Each row has a class, written after it.
[-43  21 -23   3 -22 -25 -14  -3 -45   5   9 -20 -21  -1   1  -4 -30  12
  21 -31  10 -11  -9  53  30  19  12 -25 -10  -8   7   8 -11  39]  L
[-11   3 -30 -28 -29  20 -34  39 -55  28  13 -24 -32  -2  53   7 -15  -4
  25 -32 -37 -55 -24  26  49  19 -30 -17  -1  23  24 -10 -30  37]  U
[  6 -35  -5   9  -7 -28  13  -2 -36 -19  17   0  47  80  -7 -12  20 -63
  21 -24  10  28   0 -15  -9  16 -42 -32   5  71 -34  22 -18  26]  U
[-12  10 -17 -30 -25  15  23  -4 -25  31  -2  22 -40 -29   7  44  -9 -24
  33  -1 -36 -44 -25 -32   4  -5  13  48  48   9  11 -17 -10  27]  N
[-36 -15  -7 -43 -10  15  16  22  23  27  11  56 -32 -28 -13   8  29 -24
  43 -17 -54   2 -12  -6  29  28   0  -3 -16 -27  19   2 -25 -33]  U
[-57  66   0  31 -25 -24  -7  16  -6  -2   8 -15 -32 -27 -16  40 -21 -17
 -17 -16 -46  -4  12  -6 -45 -12  36  15   4  10 -21  44  36  17]  R
[-12   6 -27 -61  11 -22 -13  22 -41  -4  27  -7  -9 -15 -17  46 -23  -6
  19 -33 -20  -9 -16  -2 -47  13  31  15   2 -13  52 -45 -41  19]  P
[ -18  -17  -23    4   -5  -26   72   -4  -22  -34   -2  -18   28   59
  -24  -32   -3  -34   15  -10  -48   27   50   51  -21  -41  -31 -101
   11   51    6    2   33   -1]  J
[-32   0  61 -55  37  18  17   6 -48 -30 -14 -14  42  -5 -12  61 -67 -36
 -50  13 -43 -23   6 -45 -23  32  54 -31  29 -21  20  24 -11  28]  B
[ 14  18 -21 -15  -1  27 -11   8 -34  42   9  35 -36 -34  24   7 -56 -20
 -24   4  -5 -15   5  13  22  35  -9  -7  -2 -15   0 -17  32  -8]  Y
[-14 -29  38 -49 -26  53   6  10 -13 -29  -7  20  44  -6 -46  48 -22  11
   7   0 -32   3 -14  27  16  50  17 -51  10 -44  27 -12 -40  -9]  L
[ -8  42  39  32  -9   2 -26   5 -48 -25   4 -14   7 -13 -11  15 -23 -44
  -5   6 -42 -17 -17   5  12  -7  49 -23 -28  -4 -13  21  12  37]  N
[-16  22   8  -7 -19 -17 -30  33  -1  29  27  44 -74 -25 -10  54  34 -41
  59 -16  -1 -53   3 -69  -2  36  -6  49  -7  11   0  -7  39  34]  B
[ 24  14 -40 -31 -27  34 -27  16 -28  21  10  46 -28 -38  42  53 -13 -20
  19  -6 -19  -6 -33  50 -16  21   2  -4 -15 -43  45 -13 -20 -20]  V
[ 13  42 -16 -43 -52 -14  17  17 -12  -5  34   2  -3 -54 -59  26 -25 -36
  -5 -46 -43  24 -11 -36 -51  35   3  21  29  35  -3 -22 -39  41]  V
[-15  77  -8 -14 -30  10 -26  18  -7   5  -1 -12 -52 -36 -42  16   0 -46
 -25  -7 -47 -29  16 -18  19 -22 -10  88  -1 -40 -19  25  37 -14]  U
[  7  -7   1  14  -8   5  -9  37  46  -3   2  32   1  32  19 -26  40 -11
  29 -16   4  29 -12   6 -17 -11 -50 -18  -5  93   2  -8 -25 -46]  N
[  4  20 -16  13 -25 -15 -25  20 -47  37  20  -5 -47 -57  16 -22  -8   3
  34 -35 -13 -43 -15   2  22  13  12  34 -17  12  15 -10   4  38]  R
[ 11  33 -30   4  -8 -25  -8  27  -9  27  30 -23 -70 -51   1   2 -34  -4
  16 -39   1 -13  -9  -4  -7  68  -1 -10   8   7   4  21  27  46]  Y
[-16  22  13 -22  -9  10  41  18  46 -32   5  13  40   4 -54  55 -19  17
 -13  26 -46  39 -18 -21 -53  11  35 -50  19  18 -11 -21 -38 -26]  F
[ 11  29 -72 -34   9   8 -16  15 -55  32  26  -1 -39 -13  22   7 -47 -66
 -41 -25 -20   0   7  40 -11  24 -13  -8  16 -32  28 -16  21  35]  Y
[-14 -25  15  -1  30   2 -37  -1 -22   6  -2 -28 -35 -48  36  13 -19  -2
  14 -16 -13 -31 -39  16  39  -9  16  -6 -46  15  13  25  -5   7]  M
[-40  65 -34 -40 -25 -22  23   3 -53 -20  16  -7   1   5 -37  58 -47 -41
  35 -15 -40   9  -6  24 -18   0  20 -56  -7  -9  25 -10 -19  30]  M
[-50  30  -9 -18 -60  11 -31  23 -41 -15  11 -18 -15 -23  16  -5 -22 -17
  16 -50 -34 -28  -9  45  62  39 -10 -56  -7   3  43  24 -24  39]  F
[-42  -3 -61 -40  15  -2  -2  16  -9  17  -7  -8   2   9  32 -35  -1 -17
 -12 -17   3  76  16 109  31  -4 -49 -44   1 -46  14  -3 -30 -30]  R
[-37  49 -48 -10 -13 -11  20  11   8  -2   9  10  -9 -19   7  14  -7 -29
   7   4   6  43  14  13 -27   5 -25 -55  10  20 -12  -9   8  14]  J
[  9  19   1 -44 -49  21  -7   9  23  39  24  65 -33 -44  24  64 -29  -3
  12  -8 -46 -10 -11 -14  48  26  -8 -33  18 -12  39 -24 -26  11]  L
[-40  64 -26 -24  16  13 -55  29  16   5  12  -3 -46 -31  15  68  -9 -33
  -4  -2   5 -13 -38 -14 -13   8   1  37 -26   3  12  19 -38 -19]  N
[-10  53  -5 -32   4   4 -52  24  -2  18   9  28 -74 -46   3  15 -26 -35
  52 -25   0 -14 -41  10  58  -7 -12   3 -47  18  15 -45 -39 -18]  V
[-40  67  -5  18  12 -14 -40  -3 -68  19   1 -25 -51 -36  37  15 -56 -30
  11 -12  -8 -57   4  29  34 -13  15  24 -35  10   5  18  18  35]  L
[  2  20   1  46  -6  31 -31   9 -22  20   1   3 -40 -34 -12 -35 -17  -5
  -8 -17   1 -39   9  27   0  12   7  51  -7  33  -7 -40  48  18]  F
[-19 -56 -22 -18  -3 -16  40  20   2   4  14  -8  34 114 -25  -4   3  23
 -19 -14 -29   2  22  16 -25  11 -36 -23  12  33  -7  21 -19 -49]  U
[ -7  19 -25  -7  17 -19 -11  27 -33  30   8 -11 -59 -39  27 -31 -15 -13
  19  -6   1 -24 -24   4  15  25  26  12   4 -25   5  -1  15  36]  P
[-27  22  -3 -23  -6 -40  10  16 -34   2   9  -2 -31 -63 -14   5 -16 -15
  43 -20 -24 -18 -15 -34   0   3  23   9   2  31   9 -13  -5  26]  M
[ 33 -36 -42  25 -11  18  44   0   2 -10   7  16  13  31 -27 -22  24 -29
  14   1 -27  13 -11  33 -42 -18 -15  -9 -10  48   3   9   8 -37]  M
[-12  41 -27  26  13 -49 -45  48 -62  44  27 -14 -56 -40  39 -46 -27  -3
   2 -42  14 -25  -9  31 -34  44  18  55 -22  29   9  15   7  22]  N
[ -7   4 -44 -43 -24  29  -8 -20  -5  17  20  14 -46   3  -1  68 -20 -16
  45 -36 -12 -16  12  40  14  -6 -51 -11 -25  19  33 -31  10  -5]  P
[ 31   5 -16 -13   6   5   2  13 -14  22  23  62 -53 -38 -21  64 -50 -43
  14  29 -26  -8 -53 -23 -13   9  27 -13 -16  33 -38 -40   3 -27]  V
[ -2  41   0 -15 -19  25   5  42 -12   6   7   2 -11   6  17  21 -14 -47
 -11 -37 -81 -13 -32  19 -87   9  31  -4  21  20  38  26  -4  32]  F
[-48 -45 -17 -67  31  34   6  -7 -18  28  10  19   0   4   8  23 -10 -39
 -13 -22 -37  -8  16  15   1   6 -27 -32 -31   5  20 -22  16  10]  M
[ 56  26 -79 -53 -14 -46  -7  43 -38  21  27  21 -35  -8 -21  10 -24  -9
 -16   8  25  -9 -43 -34 -23  17  19  38  44 -56  29 -24 -14 -17]  R
[   6   19   59  -41    4   -3  -10   20   11    1    7   41    2  -12
   -4   55  -38    0  -11   -3  -30  -38  -34 -101  -14   19   46    2
   -3   15   20   17  -20  -22]  U
[-25  63  45   8  10 -18  -4   5 -59  -4 -13 -21  -5 -16  -1  10 -39 -23
 -13  16 -28 -34 -10 -32 -31 -37  61  -5 -19  -9 -35   6  56  55]  J
[ 63   0  33 -22  -8   2 -10  37   8   9  13  21 -31 -66 -41  -2  -5 -10
   5 -18  11 -15 -47 -70  -7  69  32  79  33 -12  19  11 -33   4]  B
[-30   8 -30  20  -1   7 -29  10 -56  22  11 -19 -26 -17  38  -4   1 -24
  23  -4   6 -24 -13  25  33  28  -3  -7 -26 -11 -21   7   8  44]  Y
[-14  29   7  15  24 -50 -19   9 -61  34  -3  15 -60 -15  50 -34 -42 -41
   4 -25 -18 -23 -34   0  -1 -39  53   5  10  39  -2 -14  32  51]  N
[-36 -27  -5 -15 -13   3  38  34  13   9  -1  25  17  85 -21   3  35 -17
  25   0 -46  -5  10 -16 -33 -36 -36 -21   7  68 -27 -11   4 -35]  R
[-12 -15 -20  -6  -2  -4 -17  38 -36  17  30 -29 -33 -21   1 -20 -10 -19
  10 -52 -45 -13  -9  32   6  50  -2 -27  -4  21   9  -4  -3  55]  U
[ 10 -31  12 -39 -29  42 -40  19   3   9  26  26   7  -2 -27  68  31 -29
 -13 -14 -26  -9 -28 -41 -13  28  -6  39  17  -7   0 -38 -26  35]  N
[ -4  36  29  -5   6 -19 -33  -7 -22  -8   5 -26 -27 -29   6  47   0 -24
  26 -28 -18 -46  -7 -61 -10 -20  23  23 -16  14   8   5  32  63]  U
[-38  43  27 -25 -22  -4 -80  19 -43 -14  16  39 -37 -10  11  64 -27 -36
  50 -40  -8 -27 -17  23  23   5   4 -70 -83   6  23 -22  18   9]  V
[-41  59  28 -20   1 -27  -8  21 -28  23   9  -8 -42  -7  24  -1 -43 -30
  17 -43 -40 -45 -14 -22  -8   7  20  -9 -23  43  11  33  15  40]  F
[ -7 -58 -27   9  38   2  33  -3   6 -17   6   4  55  87   5  13   3 -15
 -30  23  17   2  16 -35 -31  21 -15 -30  41  48   4   2 -26 -19]  U
[-41  95 -13   8 -27 -75   2   7 -16  -8   8 -35 -37 -19   5  27 -37  -7
  -2  -6 -21  -2   6 -26   5 -24  29  -4  38  10  -5  24   2  43]  N
[ -9   0  28 -31  37 -47  24   2 -35  18  10  10 -23  55 -21   3 -39 -43
  34 -52   9 -17 -17 -34 -52  26  34 -14  24  15  32   2   6  60]  J
[ -6  29 -37 -28 -35  -7 -42  13 -61  27  30  22 -54  21  13  45 -25 -56
  37 -20 -21 -67 -18   0  66  -3 -19  -4 -23  -5  40 -16  -4  27]  M
[-53   4 -24   0 -25   9  11  25  11   0  21   0  -6  49 -43   5  37 -37
  53 -24 -36  17  33  24  20  15 -67 -34 -15  58 -32 -25 -10   4]  U
[-56  65  51   2  -3   9 -53  10 -53   5 -19 -13 -35 -55  10 -34 -40 -32
  18 -67 -17  -1  -8  56  14 -12  11  28 -40  39   2   2   6  24]  N
[ 15  11 -14 -29 -17  52 -10  15  15  27   8   8 -33 -31  14  34 -25 -12
 -20 -25 -39   5 -16  22 -37   6 -18  31  13  25   8 -12  -2  -3]  P
[-43  65  37  24  19 -28 -24   4 -36   5 -14 -22 -47 -91  44   7 -14 -10
  60 -25   2 -53 -11 -33 -23 -12  33  38 -36  61  -5  27  31  51]  L
[-25 -23  28  -8  14 -45 -22  26 -28 -22  17 -30 -13 -35 -26 -26  -3 -12
  16 -68  16 -20  -9 -47 -33  39  17   2   9  64  21  -1  -5  58]  J
[-23  28 -37  -7 -13 -27 -15   4 -46 -11  32  40   9  -7 -15   3   6 -45
  15 -20  30   0  19 -17 -31  46  15 -34 -19  -7  30 -24  27  44]  N
[ 13  65 -12  16 -19 -42 -48  47 -57  30  19   3 -81 -19  40  -5 -51 -21
  17 -15  15 -41 -21  21  41  42   6  -3 -22  -7   9  46  23  11]  B
[ -1  40 -14  -9 -48 -46  25  10 -16  11  17  22  -6  46   2  -4   0 -53
  -5  -4 -49   8  20 -21  13 -35 -23 -20  30  28 -13  12  17  18]  N
[-28 -18  -6  10  -4  14   0 -10 -19 -14   6  -9  23 -19 -11  17  30 -41
  10 -15   5  -7  13 -41  -6  46   0  38  40   6   2   4 -20  55]  U
[ 10 -24  15   2  30   5   5  14 -22   5  18 -39 -10 -56 -37  12 -24   8
  20 -18 -10 -10   0 -16 -21  54   1  20  -9  47 -26 -22  -4  22]  Y
[ 23   0 -34 -38  -4  11  16  13 -45  45 -10  30 -54  -7  46 -12 -51  -3
  17 -18 -32 -10 -39  78  -8 -12   2 -27  -9  -7  18 -11  15 -26]  V
[ -1  -5 -46  31  18  37  10  -5  15  15  13  14 -20 -61 -15 -11  27 -12
  34 -11  41  25 -15  44 -48  89  21   9  -6 -35  13   3   7  41]  L
[-55  -5  22   7  -1  15  15  12 -13 -28   3  -9  76  96 -12  22  40 -61
  12 -12 -35  10  29 -11 -45   1 -13 -40   1  24   4  27 -21  33]  R
[ 25  37  17  43  21 -16 -46  20 -41   3  10  12 -12 -37  13 -22   4 -12
  47 -18  25 -14 -20  27 -29  18  37  27 -59   2  22  -9   4  18]  L
[  1  64  12 -35 -68   1 -15  17 -44   7 -15  30 -30   8  21  38 -21 -40
  52  -5 -17 -11 -45   2  40 -22 -16 -19  23   8 -12  -1  -1  19]  N
[ -9  -2  33 -31  -3  13  24 -12 -28 -43 -14  30  40   9 -28  13 -14 -51
  16 -33  -4   2 -38 -46 -50  20  59 -35  45  15  52  -5 -21  50]  N
